(in the rows, 128 means zero)
Here are made-up elements, facts about them, and rows of numbers that follow some of those facts. Name the element behind each unnamed row.

How the elements are related:
[J_71, J_110] bripom J_370
[J_71] bripom J_385
[J_71] bripom J_6
[J_71, J_393] bripom J_951
[J_907, J_496, J_110] bripom J_565
[J_907] bripom J_431
[J_22] bripom J_597
[J_22, J_800, J_211] bripom J_282
[J_22] bripom J_715
[J_22, J_96, J_84, J_167, J_159] bripom J_88
[J_974, J_960] bripom J_913
[J_974, J_559] bripom J_257
[J_974, J_79] bripom J_418
[J_974, J_110, J_211] bripom J_63
[J_974, J_682, J_549] bripom J_757
[J_974] bripom J_302
[J_960, J_167] bripom J_208
[J_329] bripom J_190
[J_329] bripom J_734
[J_329, J_534, J_967] bripom J_298
[J_868] bripom J_510
[J_393, J_690] bripom J_872
[J_393, J_173, J_559] bripom J_177
[J_96] bripom J_487
[J_96] bripom J_917
[J_96] bripom J_61
[J_96] bripom J_456
[J_173, J_211, J_157] bripom J_839
[J_173, J_972, J_637] bripom J_398
[J_173] bripom J_540
[J_836, J_559] bripom J_539
[J_836] bripom J_39
[J_836, J_637] bripom J_849
[J_836] bripom J_953
[J_879, J_93] bripom J_653
[J_879, J_802, J_211] bripom J_144
[J_119, J_335] bripom J_811
[J_690, J_637] bripom J_783
[J_690, J_79] bripom J_358
[J_690, J_947] bripom J_175
[J_690, J_967] bripom J_486
[J_690, J_572] bripom J_680
[J_93, J_682] bripom J_654
[J_93, J_967] bripom J_726
[J_93] bripom J_594
[J_93, J_448] bripom J_127
[J_79] bripom J_462
[J_79, J_677, J_157] bripom J_54
[J_79, J_496, J_110] bripom J_64
[J_79, J_534] bripom J_636
[J_79, J_637] bripom J_472
[J_682, J_992] bripom J_558
[J_682] bripom J_305
[J_802] bripom J_563
[J_802, J_577] bripom J_894
[J_947] bripom J_698
[J_947, J_677] bripom J_622
[J_947] bripom J_706
[J_947] bripom J_987
[J_84] bripom J_657
[J_84, J_496, J_159] bripom J_691
[J_677, J_496, J_967] bripom J_467
[J_677] bripom J_59
[J_677, J_549] bripom J_918
[J_549, J_167] bripom J_299
[J_549, J_159] bripom J_377
[J_800, J_110] bripom J_911
[J_800] bripom J_410
[J_992] bripom J_394
[J_992] bripom J_626
[J_500] bripom J_989
[J_534] bripom J_762
[J_167] bripom J_509
[J_110, J_967] bripom J_345
[J_110] bripom J_927
[J_159] bripom J_581
[J_159] bripom J_477
[J_211] bripom J_781
[J_211] bripom J_775
[J_335, J_448] bripom J_908
[J_335] bripom J_113
[J_335] bripom J_686
[J_448] bripom J_408
[J_448] bripom J_444
[J_559] bripom J_598
[J_157] bripom J_784
[J_157] bripom J_460
[J_967] bripom J_942
[J_637] bripom J_101
J_785 ragrafe [J_509, J_514, J_157, J_706, J_177, J_119, J_868, J_953, J_598]
J_71 ragrafe [J_167, J_39, J_974, J_257, J_762, J_540, J_298]
J_698 ragrafe [J_783, J_565, J_800, J_370, J_781, J_960]
J_908 ragrafe [J_44, J_784, J_831, J_348, J_211, J_302, J_951]
J_726 ragrafe [J_177, J_127]
J_472 ragrafe [J_860, J_477, J_675, J_377, J_686, J_298]
J_96 ragrafe [J_39, J_989, J_157]
J_972 ragrafe [J_487, J_309, J_706, J_849, J_456]
J_305 ragrafe [J_913, J_462, J_364, J_960, J_636, J_871]
J_558 ragrafe [J_467, J_800, J_309, J_686, J_393, J_709, J_927]
J_947 ragrafe [J_783, J_487, J_657, J_299, J_559, J_262]
J_500 ragrafe [J_59, J_299, J_6, J_110, J_262, J_302]
J_534 ragrafe [J_487, J_175, J_913, J_173, J_918, J_410, J_110, J_715, J_456]
J_563 ragrafe [J_800, J_839, J_983, J_304, J_265, J_682, J_345, J_110]
J_408 ragrafe [J_802, J_61]
J_341 ragrafe [J_797, J_918, J_79, J_93, J_775, J_211, J_879]
J_572 ragrafe [J_358, J_987]
J_496 ragrafe [J_145, J_650, J_398, J_298, J_927]
J_394 ragrafe [J_581, J_913, J_539, J_113, J_872, J_682, J_784, J_22, J_262]
J_988 ragrafe [J_157, J_942, J_265, J_299, J_650, J_282, J_598]
J_911 ragrafe [J_797, J_101, J_431, J_448, J_54, J_177, J_868, J_64, J_418]
J_622 ragrafe [J_836, J_510, J_110, J_298]
J_154 ragrafe [J_989, J_802, J_410, J_345, J_398, J_775, J_626]
J_334 ragrafe [J_213, J_860, J_839, J_44, J_690, J_88]
J_98 ragrafe [J_581, J_167, J_677, J_949, J_302, J_88]
J_577 ragrafe [J_565, J_487, J_290, J_59, J_304, J_989, J_145, J_265, J_329, J_119, J_64, J_127, J_298]
J_319 ragrafe [J_175, J_39, J_927]
J_757 ragrafe [J_797, J_509, J_917, J_265, J_992]

Some elements and their rows:
[117 142 136 130 129 131 116 122 137 120 105 107 120 152 131 135 125 129
 139 135 134 129 137 126 138 131 117 136 126 137 128 133 133 131 138 137
 113 134 135 138 140 130 115 113 123 132 126 136 110 124 118 124 139 123] : J_190
[151 142 136 137 128 128 102 112 128 119 100 113 120 136 135 127 114 136
 139 124 129 128 138 132 134 125 116 149 128 142 127 120 109 140 131 127
 103 147 145 138 135 132  92 125 127 128 129 122 108 121 113 135 134 121] : J_59
[122 137 136 113 131 130  91 125 132 126 122 107 120 127 115 134 128 129
 142 133 126 131 136 122 145 127 115 150 117 132 126 118  99 140 125 129
 120 141 145 137 143 114  96 128 113 113 129 130 125 110 120 126 138 113] : J_63
[142 149 138 136 141 138 103 144 132 131 115 103 126 139 136 127 131 136
 127 140 129 123 137 116 138 135 117 144 122 133 128 117 123 144 134 129
 115 132 141 139 134 118  87 111 106 118 128 130 121 129 119 133 139 128] : J_345
[110 140 138 127 150 128 112 121 137 124 119 117 123 140 126 129 133 129
 149 120 124 130 131 127 149 124 113 135 123 127 117 138 107 140 140 141
 123 133 134 135 140 117 125 122 113 115 120 131 126 109 123 112 139 123] : J_653
[164 133 133 119 125 119 124 116 155 107 108 107 105  77 135 119 109 130
 136 104 145 133 121 115 106 111 120 137 126 133 139 145  92 141 103 123
 133  81 130 143 136 146 107 142 135 127 138 130 118 115 130 127 139 109] : J_167
[141 135 139 120 131 125 102 124 136 119 115 122 127 136 127 133 127 132
 136 126 129 127 136 127 137 132 114 147 129 137 136 119 114 142 111 122
 125 177 138 138 146 123  81 101 130 124 122 131 119 126 119 133 138 112] : J_6
[111 137 130 136 114 126 116 120 141 116 105 113 119 143 133 140 124 133
 139 132 132 133 141 124 131 134 117 133 129 136 131 117 132 130 112 124
 112 130 141 139 130 134 110 121 119 146 131 136 109 122 122 123 139 127] : J_987
[118 103 133 157 108 146 140 151 120 118 127 128 115  94 131 131 145 139
 112 111 144 119 157  95 129 107 111 109 121 131 132 114 160 137 116 121
 178 109 116 140  78 127 163 117 100 143 122 129 123 136 117  92 153 124] : J_341
[111 134 133 126 133 123 123 121 146 109 111 127 123 125 123 136 121 131
 144 118 143 132 137 120 121 103 115 123 134 131 139 137 122 141 106 129
 156 130 129 140 134 130 107 112 124 134 134 141  99 123 120 117 148 114] : J_44
[ 71 124 142 134 158 116 133 126 154 118 121 130 135 148 133 128 127 126
 162 117 129 134 132 124 111 126 117 123 119 121 133 148 116 122 151 130
 131 149 142 140 129 146 119  77 109 130 118 141 113 110 127 101 132 126] : J_686
[116 126 139 137 143 124 115 124 146 114 116 127 131 144 126 132 120 150
 153 129 136 127 141 130 122 105 118 137 151 136 135 138 123 131 134 126
 132 142 132 136 147 136 101 110 113 123 123 130 102 121 128 130 143 116] : J_510
[145 126 140 129 122 125 127 130 146 113 115 126 126 139 130 129 117 151
 144 120 134 124 138 130 127 122 118 146 146 136 134 139 124 130 132 128
 128 126 120 136 155 136 107 105 120 125 123 125 122 117 123 133 139 119] : J_650
[134 127 138 128 136 128 128 128 148 111 114 127 128 132 126 129 127 142
 144 124 133 128 142 122 125 121 118 134 143 133 135 132 120 132 146 128
 127 135 124 138 157 137 136 117 120 131 123 129 114 121 126 127 141 122] : J_290
[113 132 132 128 122 125 101 107 128 119 116 124 133 141 129 141 128 135
 139 131 120 135 142 133 134 142 116 143 125 139 132 102 120 134 110 113
 103 179 152 136 135 129 106 115 130 143 120 131 128 125 123 131 133 126] : J_783
[112 134 131 126 113 128  93 123 129 122 109 113 121 146 117 141 123 128
 137 136 131 132 141 123 136 139 114 143 116 135 122 115 120 129 115 127
 103 131 151 139 134 126 105 124 109 130 134 130 112 115 117 123 137 121] : J_54
[174 145 138 121 150 143 131 154 155 126 132 117 123  95 138 117 144 156
 113 121 140 121 134 102 128 116 119 127 135 120 133 127 134 149 121 132
 141 100 112 136 151 110 127 136 110 125 123 133 146 128 137 117 148 135] : J_802

Rows to name:
No name comes twice in this set of rows, the named rows included.
[163 140 139 110 157 135 122 129 146 120 123 115 124 118 128 122 135 135
 128 113 129 131 131 112 136 116 119 124 117 117 128 140 116 134 125 139
 130 114 120 139 152 115 153 126 130 127 129 131 130 120 131 111 142 126] : J_879
[122 144 129 125 124 119  98  97 127 118 111 117 116 113 128 131 117 121
 140 102 135 132 134 127 142 104 114 142 122 135 129 121  95 160  93 119
 159 148 145 134 126 119  76 131 130 129 136 130 119 114 119 116 142 102] : J_302
[169 145 138 123 157 134 131 122 151 116 113 112 123 121 140 119 126 134
 127 105 137 132 131 113 129 128 122 119 113 116 126 151 119 133 129 141
 121 104 120 139 137 126 167 132 134 138 133 128 129 119 133 106 137 138] : J_93
[107  89 139 142 111 141 116 126  87 114 112 125 111 139  97 139 134 114
 132 106 122 126 162 115 152 143 110 132  83 127 102 139 137  97 167 146
 127 113 132 143  78 124 214 104 111 131 130 106  98 105  97  99 134 115] : J_726
[217 139 144 118 182 139 102 112 136 117 112  96 130 105 147 114 116 153
 124 116 124 124 132 114 111 109 125 151 123 129 138 133 104 138 126 123
 112 157 128 141 132 122 107 109 155 133 118 119 116 142 131 154 136 126] : J_110
[ 69 119 137 157 143 122 136 112 111 116 117 128 115 122 138 126 129  99
 134  69 147 122 142 119 132  98 109 114  92 126 133 144 135 151 107 124
 226 176 134 139  49 132  85  66 115 131 128 143 109 127  97  65 143 108] : J_908
[172 137 132 130 141 132 136 115 142 111 110 125 122 110 128 123 124 149
 138 105 134 133 141 122 122 112 121 124 137 123 124 140 113 134 134 137
 116  77 123 136 151 127 176 147 129 143 133 118 116 111 135 113 142 131] : J_992
[212 127 137 101  93 128 134 118 142 108 112 116 112 111 127 130 122 134
 105  99 136 124 132 130 139 156 116 151 123 132 129 129 123 126 104 129
 113 103 110 139 172 130 124 127 136 123 139 118 149 117 120 139 131 122] : J_157
[109 132 130 121 111 115 106 111 139 117 126 133 134 121 119 140 130 139
 139 118 131 132 142 129 129 131 114 141 133 131 134 104 111 141  84 112
 131 160 149 134 144 127  87 120 117 137 127 133 134 117 127 120 138 119] : J_539
[100 133 132 131 118 116  96 140 139 117 106 114 109 110 114 128 116 114
 156 129 143 133 130 114 123 108 114 142 122 143 134 128  88 152 118 123
 145 127 156 143 122 135  72 121 102 108 138 138 101 109 111 122 142  93] : J_88

The same elements again, as new rows of numbers:
Some elements and their rows:
[129 124 116 113 122 132 122 103 125 117 146 133 124 125 129 128 142 128
 137 138 112 129 121 135 127 123 117 121 125 128] : J_657
[126 126 145 122 143 125 145 169 147 127 123 109 127 111 142 153 117 154
 127 100 137 177 154 116 132 116 145 118 117 105] : J_154
[116 141 176  40 132 147 116 196 178 111  64 125  64 121 173 155 101 155
 185 121  81 135 120 112 145 112 144 176  95  96] : J_802
[132 120 127 118 141 118 141 156  99 128 122 116 113 140 124 143 124 146
 128 147 133 133 141 138 157 123 143 137 114 116] : J_894
[123 129 136 125 133 125 158 163 123 155  93 113  99 145 115 131  89 147
  97 129 139 113 127 134 154 109 167 135 119 124] : J_577
[135 143 143 135 101 139 124 122 146 152 115 126 120 132 116 102 115 117
 100 131 116 103 118 132 126 126 155 158 135 130] : J_119
[138 141 131 153 139 121 135 192 107 128 140 153 167 137 138 148 101 136
  86 130 154 168 155 126 141 139 127 126 118 122] : J_908
[132 136 117 135 133 137 107 155 102 113 148 181 157 141 147 137 123 111
 134 146 133 127 124 124 128 157  83 141 137 133] : J_951
[133 127 127 125 129 126 116 114 124 117 136 130 129 126 129 129 144 123
 144 135 118 128 130 128 127 133 117 134 124 123] : J_983
[143 132 124 145 140 108 117  83 114 129 120 133 133 110 126 125 143 117
 139 148 110 122 129 118 120 118 106 127 110 132] : J_477
[130 126 128 134 134 119 136 145 119 130 133 118 134 129 125 137 126 140
 111 127 140 147 144 130 137 128 139 124 124 123] : J_594
[115 126 130 131 122 147 129 112 140 146 110 128 105 136 118 107 120 114
 143 122 130  83 101 122 123 128 127 141 157 141] : J_157
[127 122 126 138 138 121 138 144 121 128 132 117 133 129 126 136 129 137
 125 122 142 147 140 130 135 127 133 118 129 124] : J_460
[132 126 123 130 128 126 116 120 117 120 140 139 138 129 129 129 141 121
 140 138 125 130 127 133 126 138 110 132 128 132] : J_6
[119 142 139 142 116 124 138 149 143 149  99 126 130 129 122 119 101 126
  97 105 144 124 126 119 130 124 156 123 131 143] : J_572
[142 132 126 147 141 115 114 110 108 124 127 147 145 124 132 128 141 116
 139 146 118 126 134 121 124 135  98 129 115 136] : J_860
[102 136 105  75  73  87 106 104 126  84 126 117 132 141 122 127 163 124
 151 117 112 126 121 163 137 148 164  76 111 156] : J_871

Which element is each row?
No name comes twice in this set of rows, the named rows included.
[121 125 124 133 123 100 145 141 120 122 121  98 134 126 119 138 130 144
 113 108 145 155 150 138 139 124 168  92 118 128] : J_698
[137 128 140 130 111 167 133 123 146 159 137 118 106 142 111  99 114 123
  97 137 125  86 114 140 127 124 155 175 156 118] : J_448
[136 131 135 153 134  98 144 133 119 139 109 100 137 116 114 134 126 143
 100 116 139 159 155 126 138 115 165 110 106 124] : J_558
[127 123 133 106 133 130 116 125 137 112 132 126 118 121 141 133 140 132
 157 128 113 134 128 123 122 128 118 136 123 118] : J_410
[111 138 118 135 100 128 115 121 127 140 102 152 119 130 123 113 119 103
 136 119 124  86 100 128 123 139 141 132 153 148] : J_559
[116 144 202  16 137 148 100 206 237  72  95 118  88  61 220 186 123 172
 221  64  71 232 150  74 103 106 129 160  82  61] : J_61
[131 129 148 102 130 134 116 140 154 111 126 121 119 112 148 138 140 136
 155 121 107 153 137 120 120 128 125 146 117 108] : J_626
[125 104 130 125 143 155 134  99 144 125 153 102 121 137 119 111 146 128
 153 125 134 111 118 135 117 129  99 132 149 127] : J_64
[117 140 124 153 109 109 117  94 127 147  79 132 112 119 116 108 132 103
 142 116 119  81 108 117 120 131 144 125 145 153] : J_393
[142 135 134 149 131 104 117  91 116 124 119 122 134 119 119 122 148 119
 132 142 112 127 138 125 123 129 129 132 109 131] : J_686
[129 110 129 145 145 134 156 147 124 143 143  94 121 125 115 134 124 149
 104 116 153 151 147 130 134 114 152 127 142 109] : J_785
[130 121 118 129 139 126 142 138 119 129 138 124 128 123 129 142 123 140
 116 126 135 150 137 128 131 120 132 118 124 119] : J_597
[135 135 113 121 128 132 112 124 111 114 148 162 148 131 142 136 129 120
 134 146 119 131 123 129 126 138  93 125 122 136] : J_581
[111 123 141 130 139 143 151 131 156 140 111 118 128 144 124 115  97 126
 119 107 151 112 113 118 123 118 116 103 132 152] : J_907

